Here is a tiny trained network, its code and every weight. The questions are about switching its units off for an input and a class, where a switched-off unit gives its printed mean instead of its output.

import numpy as np


def w(rows, s, z=0):
    codes = np.array(rows[::2]) - 128.0
    scale = np.full(codes.shape[1], s)
    scale[-1] = z or s
    return codes * scale


def norm(h):
    return h / np.sqrt((h * h).mean(-1, keepdims=True) + 1e-5)


def f(y):
    return y / 2 * (1 + np.tanh(0.7978845608 * (y + 0.044715 * y**3)))


def log_softmax(a):
    a = a - a.max(-1, keepdims=True)
    return a - np.log(np.exp(a).sum(-1, keepdims=True))


def net(x, mask):
    res = np.array(x, float).reshape(1, 6) / 4 @ E
    u = 0
    for l in range(2):
        y = f(norm(res) @ A[l][:, :-1].T + A[l][:, -1])
        res = res + np.where(mask[u : u + 6], y, B[l][:, -1]) @ B[l][:, :-1]
        u += 6
    return log_softmax(norm(res)[-1] @ U[:, :-1].T + U[:, -1])


A, B = {}, {}
E = w([
[138,98,141,161,225,163,247,217,163,60,104],'x0',
[172,184,166,147,105,117,139,165,183,174,123],'x1',
[169,187,136,143,71,124,129,164,172,159,133],'x2',
[117,121,67,111,112,121,153,88,143,104,87],'x3',
[126,118,146,122,106,131,63,99,82,131,178],'x4',
[127,100,211,136,163,147,67,153,63,142,209],'x5',
],0.013)
A[0] = w([
[172,175,229,125,97,143,147,236,164,199,159,24],'L0N0',
[185,163,209,140,135,113,129,123,177,157,133,2],'L0N1',
[143,168,189,144,116,116,113,206,152,173,135,3],'L0N2',
[110,86,195,125,245,147,189,213,93,66,163,34],'L0N3',
[127,94,183,135,209,130,153,153,115,97,141,30],'L0N4',
[126,132,39,120,142,130,254,162,185,112,54,87],'L0N5',
],0.02,0.0054)
B[0] = w([
[93,216,247,171,132,89,68,171,218,108,192,233],'L0N0',
[141,183,155,140,35,143,109,187,189,93,199,173],'L0N1',
[154,199,163,115,107,57,95,154,177,142,176,189],'L0N2',
[182,11,148,99,202,167,194,177,21,206,141,255],'L0N3',
[154,67,158,98,185,142,171,150,67,178,147,194],'L0N4',
[96,165,36,148,105,139,133,70,158,41,55,247],'L0N5',
],0.015,0.024)
A[1] = w([
[52,120,137,142,91,135,28,55,113,105,147,205],'L1N0',
[128,162,18,152,135,116,244,104,219,37,14,188],'L1N1',
[69,98,135,114,170,134,184,141,161,12,156,90],'L1N2',
[114,115,97,114,115,117,3,55,44,102,184,252],'L1N3',
[124,176,82,104,100,195,168,128,125,65,95,95],'L1N4',
[160,78,126,91,65,178,178,181,130,104,197,82],'L1N5',
],0.019,0.0027)
B[1] = w([
[125,142,120,130,83,146,97,73,107,228,70,197],'L1N0',
[98,177,8,128,148,107,233,110,241,56,11,252],'L1N1',
[201,136,106,244,167,159,34,188,34,93,103,157],'L1N2',
[98,61,86,35,52,136,105,57,84,110,182,194],'L1N3',
[203,246,165,154,173,151,108,43,45,35,83,179],'L1N4',
[63,25,59,221,79,128,48,143,156,208,50,157],'L1N5',
],0.012,0.027)
U = w([
[88,93,107,58,66,144,86,26,78,136,137,18],'0',
[103,196,228,127,101,88,76,146,194,105,211,106],'1',
[141,6,168,118,221,169,175,172,36,152,150,124],'2',
[118,163,68,141,162,142,183,93,151,36,44,248],'3',
],0.011,0.0013)

Each question gives the input, the list of numbers given to net, and the class t.
The units are the neurons (one row each of A and B). Each row of codes is followed by its name. A weight is (code - 128) times the scale printed after its matrix; where a second scale follows, it is the last column's (A, B and U).
mask holds one flag per neuron, layer by layer. A switched-off neuron (its flag False) gives its mean, the last column of its row in B, instead of its output. The means were averaged over made-up inputs and are rounded, as every weight is.
A unit's drop is (log p(t) with every unit on - log p(t) with that unit switched off) / (log p(t) with every unit on - log p(t) with every unit switched off).
The circuit of an input: a set's keep is (log p(t) with only the set's units on - log p(t) with every unit switched off) / (log p(t) with every unit on - log p(t) with every unit switched off). Starting from all 12 units, units are removed one at a time, each time the one whose removal leaves the highest keep (on an exact tie, the one counted first), for as long as the keep stays at least 0.8.
units of the circuit, in order: the units of the circuit, biggest drop first
k most important neurons: the k neurons with the biggest drops, biggest first
top k neurons in layer l: the k neurons of layer l with the biggest drops, biggest first
drop when u is switched off: that unit's drop, to one decimal
input [-5,7,-8,3,7,-5], class 0: most important neuron => [L0N5]
input [-2,-2,8,3,8,0], class 0: 2 most important neurons => [L0N5 L0N3]
input [-5,4,4,4,5,-6], class 0: units of the circuit, in order => [L0N5 L0N0]
input [-4,7,-6,-5,6,-6], class 0: units of the circuit, in order => [L0N0 L0N5 L0N3 L1N1]
input [-7,4,-3,-5,-1,-7], class 0: units of the circuit, in order => [L0N5 L0N0 L0N3 L1N1]
input [7,4,5,-5,-1,6], class 1: 2 most important neurons => [L0N0 L0N2]
input [-2,3,-6,-2,1,-2], class 0: 2 most important neurons => [L0N5 L0N3]
input [-1,0,0,0,7,3], class 0: top 2 neurons in layer 0 => [L0N3 L0N5]
input [1,-4,4,-1,8,2], class 0: top 3 neurons in layer 0 => [L0N3 L0N5 L0N0]
input [0,-7,-6,4,4,-2], class 0: 3 most important neurons => [L0N5 L0N3 L1N3]
input [7,5,2,2,2,7], class 2: drop when L0N1 is switched off => 0.0
input [-6,-8,-3,-7,-3,-1], class 0: drop when L0N5 is switched off => 0.4
input [-1,1,-3,-8,-1,0], class 1: drop when L0N0 is switched off => 0.3
input [3,6,2,-1,6,8], class 1: units of the circuit, in order => [L0N0]
